Below are the code and all the weights of a small trained network. Each question names an input and a class and asks about switching units off, where a switched-off unit gives its printed mean instead of its output.

import numpy as np


def w(rows, s, z=0):
    codes = np.array(rows[::2]) - 128.0
    scale = np.full(codes.shape[1], s)
    scale[-1] = z or s
    return codes * scale


def f(y):
    return y / 2 * (1 + np.tanh(0.7978845608 * (y + 0.044715 * y**3)))


def log_softmax(a):
    a = a - a.max(-1, keepdims=True)
    return a - np.log(np.exp(a).sum(-1, keepdims=True))


def net(x, mask):
    res = np.array(x, float).reshape(1, 5) / 4 @ E
    y = f(res @ A[0][:, :-1].T + A[0][:, -1])
    res = res + np.where(mask, y, B[0][:, -1]) @ B[0][:, :-1]
    return log_softmax(res[-1] @ U[:, :-1].T + U[:, -1])


A, B = {}, {}
E = w([
[133,79,1,171,91,122,200,219,129],'x0',
[178,159,78,133,188,173,51,208,254],'x1',
[133,147,130,220,26,192,104,56,156],'x2',
[172,221,15,43,98,162,154,44,139],'x3',
[3,190,117,125,127,93,188,116,236],'x4',
],0.0086)
A[0] = w([
[83,151,204,64,160,121,75,49,153,70],'n1',
[111,126,93,130,101,139,171,165,139,42],'n2',
[156,163,105,59,116,143,176,86,164,24],'n3',
[113,171,132,154,132,144,46,220,189,60],'n4',
[80,161,89,92,114,96,160,80,197,175],'n5',
[99,236,72,35,71,138,220,74,149,92],'n6',
[151,135,99,132,143,145,110,176,245,216],'n7',
[136,165,109,121,184,151,81,120,193,91],'n8',
[102,125,124,46,200,65,152,156,108,7],'n9',
[91,142,108,116,133,127,137,119,126,40],'n10',
[57,206,85,129,122,49,166,96,173,82],'n11',
[75,117,150,107,82,111,209,80,56,62],'n12',
[144,66,130,169,164,180,73,162,58,128],'n13',
[165,142,117,133,160,184,107,151,143,59],'n14',
[111,91,113,120,94,58,160,61,86,2],'n15',
[163,57,71,138,122,154,172,161,120,51],'n16',
[147,115,146,134,94,131,155,110,24,162],'n17',
[172,158,121,143,166,174,102,183,135,194],'n18',
[232,122,92,78,145,187,164,82,97,105],'n19',
[145,201,227,80,176,154,70,53,139,60],'n20',
[133,163,103,173,48,182,148,79,159,89],'n21',
[87,88,164,200,57,168,73,116,141,144],'n22',
[45,99,156,98,67,41,219,96,76,125],'n23',
[88,151,118,243,88,210,121,62,165,27],'n24',
[24,117,183,155,100,41,132,168,214,105],'n25',
[20,46,216,242,164,84,138,177,132,69],'n26',
[152,190,120,110,131,132,116,170,173,73],'n27',
[136,162,79,147,219,168,86,162,188,86],'n28',
[108,153,125,53,173,59,150,171,146,54],'n29',
[90,140,109,106,128,130,181,95,183,81],'n30',
[127,124,98,59,231,50,163,146,96,202],'n31',
[112,146,29,146,87,123,170,163,105,80],'n32',
[110,71,59,158,69,94,201,192,145,136],'n33',
],0.012,0.0096)
B[0] = w([
[87,177,141,120,69,103,92,168,180,202],'n1',
[75,118,236,119,85,77,104,172,120,141],'n2',
[129,123,213,92,164,109,174,193,133,168],'n3',
[121,125,169,166,110,104,187,81,129,179],'n4',
[159,102,106,109,117,136,124,123,133,221],'n5',
[151,136,177,96,204,170,155,148,169,255],'n6',
[133,138,103,139,98,129,167,110,154,222],'n7',
[127,128,132,149,113,107,151,100,131,174],'n8',
[91,85,123,184,135,188,121,188,53,177],'n9',
[97,82,248,133,135,102,140,128,69,131],'n10',
[174,90,107,98,94,101,96,110,78,209],'n11',
[111,153,151,178,80,94,193,78,130,216],'n12',
[177,100,138,92,107,98,115,150,144,211],'n13',
[113,86,193,150,92,65,158,118,109,149],'n14',
[115,103,160,155,104,77,159,127,130,168],'n15',
[77,136,205,89,82,72,84,158,137,165],'n16',
[159,117,108,149,93,124,131,95,142,226],'n17',
[145,122,118,140,98,144,156,122,142,193],'n18',
[177,80,191,93,175,128,147,157,143,198],'n19',
[74,157,144,96,65,111,75,147,179,212],'n20',
[120,111,87,171,127,176,126,182,97,188],'n21',
[134,127,101,172,143,168,130,181,118,197],'n22',
[130,129,124,162,94,143,183,80,157,254],'n23',
[100,71,98,205,139,185,108,192,71,183],'n24',
[193,68,134,72,104,86,88,120,123,216],'n25',
[143,142,189,117,195,144,154,172,184,245],'n26',
[121,93,181,155,112,126,160,105,120,155],'n27',
[108,153,151,172,110,87,175,107,125,190],'n28',
[111,100,113,167,121,162,122,180,105,179],'n29',
[163,89,169,82,89,88,112,129,99,172],'n30',
[118,99,52,177,122,189,119,166,102,242],'n31',
[70,145,158,98,74,108,89,153,183,179],'n32',
[83,186,134,90,86,121,93,149,178,211],'n33',
],0.017,0.016)
U = w([
[100,139,124,157,103,122,183,76,109,107],'0',
[54,170,124,105,102,129,80,132,135,119],'1',
[95,110,98,165,130,167,123,165,72,87],'2',
[144,130,155,110,181,133,151,147,137,83],'3',
[192,94,132,105,99,103,97,121,82,123],'4',
[171,167,49,125,118,166,131,102,168,204],'5',
[32,139,31,90,128,24,20,55,6,6],'6',
],0.023,0.02)

Each question gives the input, the list of numbers given to net, and the class t.
The units are the neurons (one row each of A and B). Each row of codes is followed by its name. A weight is (code - 128) times the scale printed after its matrix; where a second scale follows, it is the last column's (A, B and U).
mask holds one flag per neuron, in row order. A switched-off neuron (its flag False) gives its mean, the last column of its row in B, instead of its output. The means were averaged over made-up inputs and are rounded, as every weight is.
A unit's drop is (log p(t) with every unit on - log p(t) with that unit switched off) / (log p(t) with every unit on - log p(t) with every unit switched off).
The circuit of an input: a set's keep is (log p(t) with only the set's units on - log p(t) with every unit switched off) / (log p(t) with every unit on - log p(t) with every unit switched off). Starting from the 12 units with the biggest drops (on a tie, the unit counted first), units are removed one at a time, each time the one whose removal leaves the highest keep (on an exact tie, the one counted first), for as long as the keep stays at least 0.8.
units of the circuit, in order: the units of the circuit, biggest drop first
top k neurons: the k neurons with the biggest drops, biggest first
drop of u: that unit's drop, to one decimal
input [2,-1,2,-5,8], class 4: units of the circuit, in order	[n25]
input [-7,-3,7,5,6], class 1: top 3 neurons	[n20 n1 n31]
input [2,3,-6,-3,-6], class 2: top 4 neurons	[n31 n25 n11 n30]
input [3,0,-2,1,-3], class 5: top 2 neurons	[n25 n20]
input [-8,-1,-7,6,1], class 1: top 2 neurons	[n20 n1]
input [-7,-3,-8,2,1], class 2: top 2 neurons	[n31 n9]
input [5,6,2,1,7], class 4: top 2 neurons	[n25 n11]
input [1,0,-1,4,3], class 3: top 4 neurons	[n6 n17 n25 n3]
input [8,6,-5,6,-3], class 1: top 3 neurons	[n32 n16 n33]
input [-7,6,1,-3,4], class 1: top 3 neurons	[n20 n1 n23]
input [2,-5,1,8,7], class 3: top 2 neurons	[n6 n3]
input [8,6,0,4,-2], class 1: top 2 neurons	[n32 n33]
input [-5,6,7,-8,-4], class 3: top 3 neurons	[n26 n31 n13]
input [4,-6,8,-5,-4], class 2: units of the circuit, in order	[n22]
input [0,2,-2,4,7], class 4: drop of n11	0.8
input [6,-1,-4,1,8], class 4: drop of n30	0.1
input [-7,-2,3,-5,-7], class 1: drop of n20	0.6
